Here is a tiny trained network, its code and every weight. The questions are about switching its units off for an input and a class, where a switched-off unit gives its printed mean instead of its output.

import numpy as np


def w(rows, s, z=0):
    codes = np.array(rows[::2]) - 128.0
    scale = np.full(codes.shape[1], s)
    scale[-1] = z or s
    return codes * scale


def f(y):
    return np.maximum(y, 0)


def log_softmax(a):
    a = a - a.max(-1, keepdims=True)
    return a - np.log(np.exp(a).sum(-1, keepdims=True))


def net(x, mask):
    res = np.array(x, float).reshape(1, 7) / 4 @ E
    y = f(res @ A[0][:, :-1].T + A[0][:, -1])
    res = res + np.where(mask, y, B[0][:, -1]) @ B[0][:, :-1]
    return log_softmax(res[-1] @ U[:, :-1].T + U[:, -1])


A, B = {}, {}
E = w([
[162,98,58],'x0',
[28,142,180],'x1',
[201,10,210],'x2',
[159,70,146],'x3',
[112,175,223],'x4',
[254,247,71],'x5',
[141,213,218],'x6',
],0.0061)
A[0] = w([
[191,118,187,199],'n1',
[163,145,87,239],'n2',
[77,205,127,253],'n3',
[93,192,90,158],'n4',
[119,16,174,83],'n5',
[149,80,112,157],'n6',
[168,92,118,75],'n7',
[68,149,8,75],'n8',
[106,140,85,95],'n9',
[126,212,219,154],'n10',
[173,178,63,91],'n11',
[139,133,163,55],'n12',
[46,93,145,166],'n13',
[185,50,166,143],'n14',
[132,154,41,82],'n15',
[148,188,30,174],'n16',
[157,139,197,62],'n17',
[94,113,227,215],'n18',
],0.011,0.0069)
B[0] = w([
[131,165,75,211],'n1',
[188,152,151,232],'n2',
[213,167,174,254],'n3',
[160,138,172,207],'n4',
[72,65,105,200],'n5',
[137,82,114,178],'n6',
[146,130,112,152],'n7',
[185,52,209,196],'n8',
[147,115,158,150],'n9',
[123,217,58,220],'n10',
[113,107,165,199],'n11',
[146,144,110,133],'n12',
[81,129,189,200],'n13',
[128,129,1,208],'n14',
[142,104,169,181],'n15',
[207,125,183,246],'n16',
[91,162,56,153],'n17',
[79,198,120,225],'n18',
],0.0092,0.0094)
U = w([
[59,200,186,47],'0',
[39,75,71,180],'1',
[154,204,83,255],'2',
[173,91,186,53],'3',
[148,211,146,229],'4',
[106,210,32,10],'5',
[182,180,150,70],'6',
[189,102,11,98],'7',
],0.011,0.0074)

Each question gives the input, the list of numbers given to net, and the class t.
The units are the neurons (one row each of A and B). Each row of codes is followed by its name. A weight is (code - 128) times the scale printed after its matrix; where a second scale follows, it is the last column's (A, B and U).
mask holds one flag per neuron, in row order. A switched-off neuron (its flag False) gives its mean, the last column of its row in B, instead of its output. The means were averaged over made-up inputs and are rounded, as every weight is.
A unit's drop is (log p(t) with every unit on - log p(t) with that unit switched off) / (log p(t) with every unit on - log p(t) with every unit switched off).
The circuit of an input: a set's keep is (log p(t) with only the set's units on - log p(t) with every unit switched off) / (log p(t) with every unit on - log p(t) with every unit switched off). Starting from the 12 units with the biggest drops (on a tie, the unit counted first), units are removed one at a time, each time the one whose removal leaves the highest keep (on an exact tie, the one counted first), for as long as the keep stays at least 0.8.
circuit, biggest first: the units of the circuit, biggest drop first
most important unit: the unit with the biggest drop
top k neurons: the k neurons with the biggest drops, biggest first
drop when u is switched off: that unit's drop, to one decimal
input [3,-3,-6,-1,1,-8,-5], class 3: circuit, biggest first -> n8, n10
input [-5,8,-8,-5,-8,-2,4], class 6: circuit, biggest first -> n3, n8
input [8,7,-2,8,-7,-3,-8], class 1: top 2 neurons -> n3, n5
input [-8,3,4,6,4,-8,6], class 5: most important unit -> n10
input [0,1,7,0,8,-8,6], class 1: circuit, biggest first -> n5, n14
input [-3,6,-4,7,-5,0,-3], class 3: circuit, biggest first -> n10, n8, n14
input [8,-3,7,4,3,7,7], class 7: top 2 neurons -> n14, n18
input [1,7,-3,5,1,-6,-2], class 0: top 3 neurons -> n13, n14, n18
input [-3,-2,0,4,-7,5,-3], class 3: top 2 neurons -> n10, n16
input [-1,7,1,7,-1,0,3], class 5: top 2 neurons -> n16, n8
input [-6,-1,4,-5,-8,-2,-2], class 1: top 2 neurons -> n3, n16
input [-8,1,3,-6,5,6,7], class 2: top 2 neurons -> n10, n3
input [-6,8,-6,1,-1,-3,-7], class 0: top 2 neurons -> n13, n16
input [-3,4,-3,-1,3,-8,-4], class 0: top 3 neurons -> n13, n18, n14
input [-7,-6,-6,-6,3,8,-3], class 6: most important unit -> n16
input [6,-6,-4,1,-3,8,4], class 6: drop when n15 is switched off -> -0.1
input [-1,-8,4,2,3,-5,4], class 7: drop when n14 is switched off -> 0.3
input [8,3,2,0,-2,-5,8], class 1: drop when n2 is switched off -> 0.2
